Below is a small trained network, with its code and all its weights. Each question gives an input and a class and asks what happens when units are switched off, that is, made to give their printed mean instead of their output.

import numpy as np


def w(rows, s, z=0):
    codes = np.array(rows[::2]) - 128.0
    scale = np.full(codes.shape[1], s)
    scale[-1] = z or s
    return codes * scale


def f(y):
    return y / 2 * (1 + np.tanh(0.7978845608 * (y + 0.044715 * y**3)))


def log_softmax(a):
    a = a - a.max(-1, keepdims=True)
    return a - np.log(np.exp(a).sum(-1, keepdims=True))


def net(x, mask):
    res = np.array(x, float).reshape(1, 8) / 4 @ E
    y = f(res @ A[0][:, :-1].T + A[0][:, -1])
    res = res + np.where(mask, y, B[0][:, -1]) @ B[0][:, :-1]
    return log_softmax(res[-1] @ U[:, :-1].T + U[:, -1])


A, B = {}, {}
E = w([
[98,35,108,85,137,153,206,247],'x0',
[107,157,62,202,143,65,192,131],'x1',
[131,133,127,120,127,127,131,129],'x2',
[218,149,233,129,174,125,178,148],'x3',
[63,90,207,99,93,117,193,2],'x4',
[145,143,66,115,212,214,151,105],'x5',
[117,112,140,157,132,136,119,125],'x6',
[53,254,158,151,95,171,137,168],'x7',
],0.0078)
A[0] = w([
[128,166,148,125,156,113,60,91,68],'neuron 0',
[60,118,175,136,101,79,64,170,179],'neuron 1',
[176,137,106,146,79,117,88,193,78],'neuron 2',
[144,131,98,122,133,150,131,155,86],'neuron 3',
[88,124,59,99,114,139,103,104,207],'neuron 4',
[84,110,113,108,140,141,149,147,145],'neuron 5',
[143,157,152,144,140,126,84,107,99],'neuron 6',
[154,150,135,96,57,10,122,154,99],'neuron 7',
[89,133,124,185,67,153,115,142,210],'neuron 8',
[94,143,169,108,104,89,104,164,85],'neuron 9',
[195,100,81,104,161,71,122,96,137],'neuron 10',
[120,104,160,172,65,77,113,171,121],'neuron 11',
[119,151,70,140,218,220,139,90,180],'neuron 12',
[86,205,109,145,126,110,173,127,134],'neuron 13',
[60,106,83,96,96,132,114,135,71],'neuron 14',
[114,70,141,111,108,158,168,191,99],'neuron 15',
[80,197,145,140,138,167,118,150,127],'neuron 16',
[77,140,105,172,159,97,168,132,154],'neuron 17',
[118,120,111,158,104,116,195,82,159],'neuron 18',
[86,120,142,89,123,136,183,61,50],'neuron 19',
[146,121,101,211,104,112,209,129,132],'neuron 20',
[175,171,189,133,168,111,192,154,254],'neuron 21',
[155,149,106,98,147,87,78,203,58],'neuron 22',
[124,177,93,142,122,61,179,134,174],'neuron 23',
[146,153,89,171,135,79,176,137,89],'neuron 24',
[125,115,191,35,106,192,38,145,139],'neuron 25',
[144,74,100,134,164,1,129,120,205],'neuron 26',
[103,199,154,131,87,155,161,162,115],'neuron 27',
[93,89,169,99,166,119,171,216,96],'neuron 28',
[68,123,70,120,103,133,103,123,109],'neuron 29',
[183,159,108,153,115,81,108,72,101],'neuron 30',
[164,154,127,165,121,129,91,76,73],'neuron 31',
[137,106,155,148,48,86,82,162,66],'neuron 32',
[81,112,154,63,116,111,164,85,102],'neuron 33',
[164,151,87,150,174,146,50,171,48],'neuron 34',
[79,131,79,122,116,86,75,129,97],'neuron 35',
],0.01,0.0066)
B[0] = w([
[44,119,66,136,116,59,194,98,166],'neuron 0',
[164,114,149,82,179,125,105,114,220],'neuron 1',
[123,140,183,193,154,146,179,151,181],'neuron 2',
[111,133,134,171,170,108,171,135,143],'neuron 3',
[193,151,163,136,125,117,81,117,231],'neuron 4',
[139,142,86,112,147,82,111,79,172],'neuron 5',
[93,119,62,117,94,54,163,115,157],'neuron 6',
[152,157,129,92,219,154,180,58,186],'neuron 7',
[162,101,137,114,122,149,90,112,223],'neuron 8',
[116,110,116,121,166,176,148,105,156],'neuron 9',
[123,49,125,128,87,155,116,177,189],'neuron 10',
[145,142,167,102,181,159,163,53,182],'neuron 11',
[139,143,200,61,210,132,148,49,242],'neuron 12',
[117,79,136,92,121,171,126,177,203],'neuron 13',
[171,152,102,172,118,78,115,88,175],'neuron 14',
[44,158,64,140,118,74,144,40,195],'neuron 15',
[141,40,99,103,56,152,156,112,201],'neuron 16',
[114,118,108,113,152,118,94,150,189],'neuron 17',
[119,148,188,155,131,126,120,214,188],'neuron 18',
[145,149,166,235,93,159,191,178,177],'neuron 19',
[84,146,134,114,129,90,71,164,180],'neuron 20',
[210,149,98,114,68,93,34,93,254],'neuron 21',
[125,126,172,218,106,129,183,159,182],'neuron 22',
[98,130,154,89,131,137,84,152,202],'neuron 23',
[82,191,167,131,141,131,134,207,163],'neuron 24',
[59,155,141,100,160,88,65,255,231],'neuron 25',
[128,87,126,92,147,187,91,142,225],'neuron 26',
[156,80,99,98,91,196,159,129,198],'neuron 27',
[109,159,60,145,80,61,147,30,207],'neuron 28',
[191,163,122,128,78,119,131,103,192],'neuron 29',
[69,107,86,104,100,96,153,89,186],'neuron 30',
[56,103,70,136,107,49,195,114,169],'neuron 31',
[130,142,152,94,166,120,192,106,167],'neuron 32',
[145,137,208,212,124,133,172,198,189],'neuron 33',
[119,101,165,231,131,145,190,160,196],'neuron 34',
[175,154,122,151,124,83,115,136,180],'neuron 35',
],0.0081,0.0083)
U = w([
[47,140,10,137,109,30,186,97,84],'0',
[140,145,184,255,131,129,189,185,69],'1',
[148,133,114,116,143,119,75,138,255],'2',
[159,164,139,74,242,147,143,87,70],'3',
[67,169,129,96,160,89,33,218,109],'4',
[153,124,107,127,133,114,73,134,226],'5',
[244,170,105,150,86,71,39,118,69],'6',
[136,3,75,94,79,202,122,161,80],'7',
],0.0097,0.011)

Each question gives the input, the list of numbers given to net, and the class t.
The units are the neurons (one row each of A and B). Each row of codes is followed by its name. A weight is (code - 128) times the scale printed after its matrix; where a second scale follows, it is the last column's (A, B and U).
mask holds one flag per neuron, in row order. A switched-off neuron (its flag False) gives its mean, the last column of its row in B, instead of its output. The means were averaged over made-up inputs and are rounded, as every weight is.
A unit's drop is (log p(t) with every unit on - log p(t) with that unit switched off) / (log p(t) with every unit on - log p(t) with every unit switched off).
The circuit of an input: a set's keep is (log p(t) with only the set's units on - log p(t) with every unit switched off) / (log p(t) with every unit on - log p(t) with every unit switched off). Starting from the 12 units with the biggest drops (on a tie, the unit counted first), units are removed one at a time, each time the one whose removal leaves the highest keep (on an exact tie, the one counted first), for as long as the keep stays at least 0.8.
circuit, biggest first: the units of the circuit, biggest drop first
unit that matters most: the unit with the biggest drop
k most important neurons: the k neurons with the biggest drops, biggest first
drop of u: that unit's drop, to one decimal
input [0,1,-4,-8,8,3,-8,0], class 1: 2 most important neurons => [neuron 19; neuron 33]
input [7,8,-5,2,-1,-5,8,8], class 2: circuit, biggest first => [neuron 8; neuron 21]
input [6,8,4,4,4,-8,6,7], class 3: circuit, biggest first => [neuron 11; neuron 7]
input [2,3,-5,-8,-8,2,7,4], class 1: circuit, biggest first => [neuron 34]
input [-7,-8,0,-6,4,5,0,-1], class 4: 2 most important neurons => [neuron 25; neuron 28]
input [0,-4,-5,0,6,-5,-2,0], class 1: 2 most important neurons => [neuron 33; neuron 19]
input [0,2,1,-2,7,-8,-1,6], class 3: circuit, biggest first => [neuron 7; neuron 11]
input [7,1,6,2,6,-3,4,7], class 0: 3 most important neurons => [neuron 28; neuron 15; neuron 26]
input [2,7,-3,8,-5,2,-5,5], class 6: 2 most important neurons => [neuron 21; neuron 25]
input [-1,4,4,-4,5,5,-4,-3], class 1: circuit, biggest first => [neuron 19; neuron 18]
input [-7,3,-3,1,0,1,-1,-8], class 7: circuit, biggest first => [neuron 10; neuron 26]
input [-8,4,-7,-7,-2,6,4,-7], class 0: 2 most important neurons => [neuron 31; neuron 30]
input [-7,-6,1,-6,4,1,-5,-4], class 0: 2 most important neurons => [neuron 0; neuron 31]
input [8,1,-8,4,-3,6,5,-4], class 0: 2 most important neurons => [neuron 28; neuron 15]
input [-4,-7,0,-8,6,4,6,4], class 6: 2 most important neurons => [neuron 4; neuron 29]
input [-4,-1,7,4,1,-7,5,-8], class 7: unit that matters most => neuron 10
input [1,3,4,-7,-7,5,-5,1], class 1: 3 most important neurons => [neuron 34; neuron 21; neuron 22]
input [-5,-8,-3,-7,-5,2,-5,2], class 4: 3 most important neurons => [neuron 25; neuron 21; neuron 28]
input [1,0,6,-1,-4,-4,0,-7], class 7: 3 most important neurons => [neuron 10; neuron 26; neuron 12]
input [-1,1,6,-8,8,4,7,8], class 1: 4 most important neurons => [neuron 19; neuron 33; neuron 21; neuron 18]
input [-4,6,5,7,-3,-7,0,3], class 3: circuit, biggest first => [neuron 7]
input [-5,-7,5,-6,8,8,-4,-5], class 1: circuit, biggest first => [neuron 19; neuron 33]
input [6,-6,8,-6,-8,3,6,-3], class 1: circuit, biggest first => [neuron 34; neuron 22]
input [1,5,0,2,3,-7,0,-4], class 3: circuit, biggest first => [neuron 7; neuron 11]
input [-1,8,-6,5,-4,4,7,3], class 4: drop of neuron 20 => 0.2
